Rows, each with roughly how far along a hidden order it lies (0 to 30)
[  0  -7   0   4 -33   7 -10 -20   1  -2  55   4   0   9  -8   5  -3  12
  -3   5   3   7   1   1 -11]  26
[ -6  -4   4  49 -30   4  11 -18   2  -4  19   3  -1   6   3   3   1  -5
  -5   5   2   1  -1   9   3]  5
[-1 -4  1  0  7  5 11 -6  0  2 20 -3  1  6  0  0 -5  7 -3  9  1  1 -3 -8
  5]  27
[ -4  -6   2  28 -26   8  13 -17   2   1   9   2   1  10  -6   5 -12  -4
  -1   8   2   5  -1   9  -8]  22
[ -1  -4  -1   5   2   1   1 -10   1   0  40   9   2   4   5   2  -2  -5
  -5   2   1   4  -1  -9  12]  19
[  4  -3   4  27 -10   3   0 -16   1  -1 -29  14  -3   6  -2   2   5  -1
  -7   4   2   8  -1  -5 -26]  18
[ -1  -5   3  -9 -10   0   0  -4   1   2   4  -9  -2   4  -4  -2 -13   2
  -6  -1  -1  10   0  13 -12]  25
[ -1  -1   1   8   4   4  -1   4   0   2 -18   3   0   2  -6  -1  -8  -6
   5   7   0  -5   0  -3 -19]  30
[ -4  -6   5  22  -4   3   6 -29   2   1  -3   1   3   4   0   3 -11   4
  -2   5   1   8  -1   4   6]  11
[  2  -4  -3  22   3  -4  -8  -2   1   3  17  -5  -1   5  -7   0  15   0
 -10   2   2  -1   1   5  26]  25
[  0  -2   1  -7   4  -3   2  10  -1   0 -11   2   0  -5   8   0  19 -11
   6  -2   1  -5   1  11  14]  10
[ -5  -5   0   1   0   6  -6   2   1  -5  36  -1   2   1  -1   1  -2 -14
  -6   5   3   4  -1   4  -2]  0
[ -2  -7   2   6 -10   3   1 -23   1   3  45  12   1   7  -7   3  -2  -8
 -11   4   4   9   2   3  19]  24
[  1   0   2  20 -45   2   2 -17   1  -2  23  12  -2   9   6   1  11   3
 -13   3   1  12  -1  -1  12]  23
[ -1  -4   3  -4  -3   3  -7 -17   1   1 -51   6   0   4  -6   5  14   3
  -2   6   2   8   1  -1   1]  17
[ -6  -6   2  35 -28   2   6 -24   2  -2  39  -5  -3  10   5   4   1   0
  -8   4   0   9   3  -3  14]  6
[ -5  -6  -1  39  -1  -1  -1  -4   0   1 -15   5  -1   2  -3   0  -4   8
   2   3   1   4   0   2 -21]  18
[ -1  -9   3  14  15   2   1  -5   1   1  27  -4   0   6   6   4 -13   1
   1   7  -2  -1  -1   6   3]  13
[ -2   3   0   9 -13  -5   4   8   0   0  -9  -2  -2  -5  -3   1   6  -8
  -2  -4   1  -8   1  -1  14]  27

[  2   3  -4  -2   9  -2  -1 -11   4   8   6  10  18  -9   8   3   2   5
 -11  14   4  -7   2  -4   1   2   7   6  -6  -9 -11  -9  -2  -8  -1 -43
  -6  13  -4   4  10  -5   1  -7  -1  19]  17
[-13  -3  -1   1   1  -7  -9  -6 -26   1 -12  12   5  13  12   7  -5  12
  -3  11  -2   5   5   7   4  11   3   2  11   6  13  13   5   7   6  10
 -11  -1   3  -1  13  -7 -12   0  -1 -28]  21
[ -5  -3   4   1  -2  -4  -2   6  -8  -3  -7   0  -5   7   1   1  -4   0
   5  -1  -2   5   2   5   2   5   0  -2   7   7   9   9   3   7   1  21
   0  -4   3  -1   1   0  -6   2   1 -19]  8
[  8   4  13  -7  -1   1   6  14   9   4   8 -18 -11  -7  -5  -8   1  -8
   6  -6  -5   7   3   3  -5   2   0  -9   7  -1   1   0   7  -3  -3  17
   7   0   1   1   2   2  -6   2   3   3]  11
[ 6  3  5 -5  3  0  4  4  8  5  7 -8  2 -9  0 -4  3 -4  1  2 -1  1  3 -1
 -2  1  2 -2  0 -5 -5 -5  2 -6 -2 -9  2  9 -2  2  4  0 -2 -3  1 11]  0
[ -2   2 -12   1   0  13  -4 -12  -8  -7  -8   1  12   4   3  -2   1   5
  -4  -7  -2  -2  -8   0  -1  -7  -5   3  -3   1   3  -3  -7  -3   5 -15
  -6   2   1  -4  -6   0  10   2  -3  -2]  4
[-11   0 -10  -1   0   8 -10  -8 -26  -5 -15   4  11  14  12   1  -4  11
  -4   1  -5   6  -2   7   2   3  -2  -1  11   7  18  12   1   3   9   8
 -13  -3   5  -6   6  -5  -4   3  -2 -26]  21
[  8   6  -7  -5  10   7   0 -15   9   9  10   4  29 -16  11  -1   5   6
 -11  12   3  -7  -1  -5  -2  -3   6   6  -6 -12 -14 -16  -4 -14  -1 -59
  -9  17  -4   4   9  -5   4  -8  -2  31]  30
[ -6   0  -4   1   3   1  -6  -9 -12   1  -8   6  10   3   8   3  -3   6
  -5  12   0   0  -1   2   2   1   1   2   3   3   3   3   0   1   3 -11
  -8   4   2  -2   5  -4  -1  -2  -1  -8]  5
[ -6   0  -3  -3   1   3  -9  -4 -26  -2 -12   0   5  13  11   1  -4  11
  -2   6  -6   9   2   9   1   7   0  -3  16   6  18  13   5   2   8  10
 -12   1   5  -4  11  -6  -9   2   0 -28]  22
[ -7   1  -7   1   8   0  -8 -16 -13   5  -8  15  22   3  12   7  -1  11
 -13  14   2  -5   1  -1   4   4   5   8  -1  -5  -2  -2  -2  -3   5 -41
 -13  11  -2   1  15  -7  -2  -5  -3   0]  19
[ 12   3  26 -10   2 -14   8  20  19  14  16 -21 -18 -17  -3  -5   3  -9
   7   6  -3   9  13   4  -5   8   7 -12  10  -6  -6  -1  15  -4  -7  23
  10   5   0   6  12   0 -17  -2   7  10]  26
[  4   2   5  -3   7  -5   2  -3   5   9   7   2   3  -7   4   1   2   0
  -4  11   2  -5   5  -2   0   4   6   2  -3  -8  -7  -5   3  -6  -3 -20
  -1   9  -3   4   9  -2  -5  -6   1  14]  1
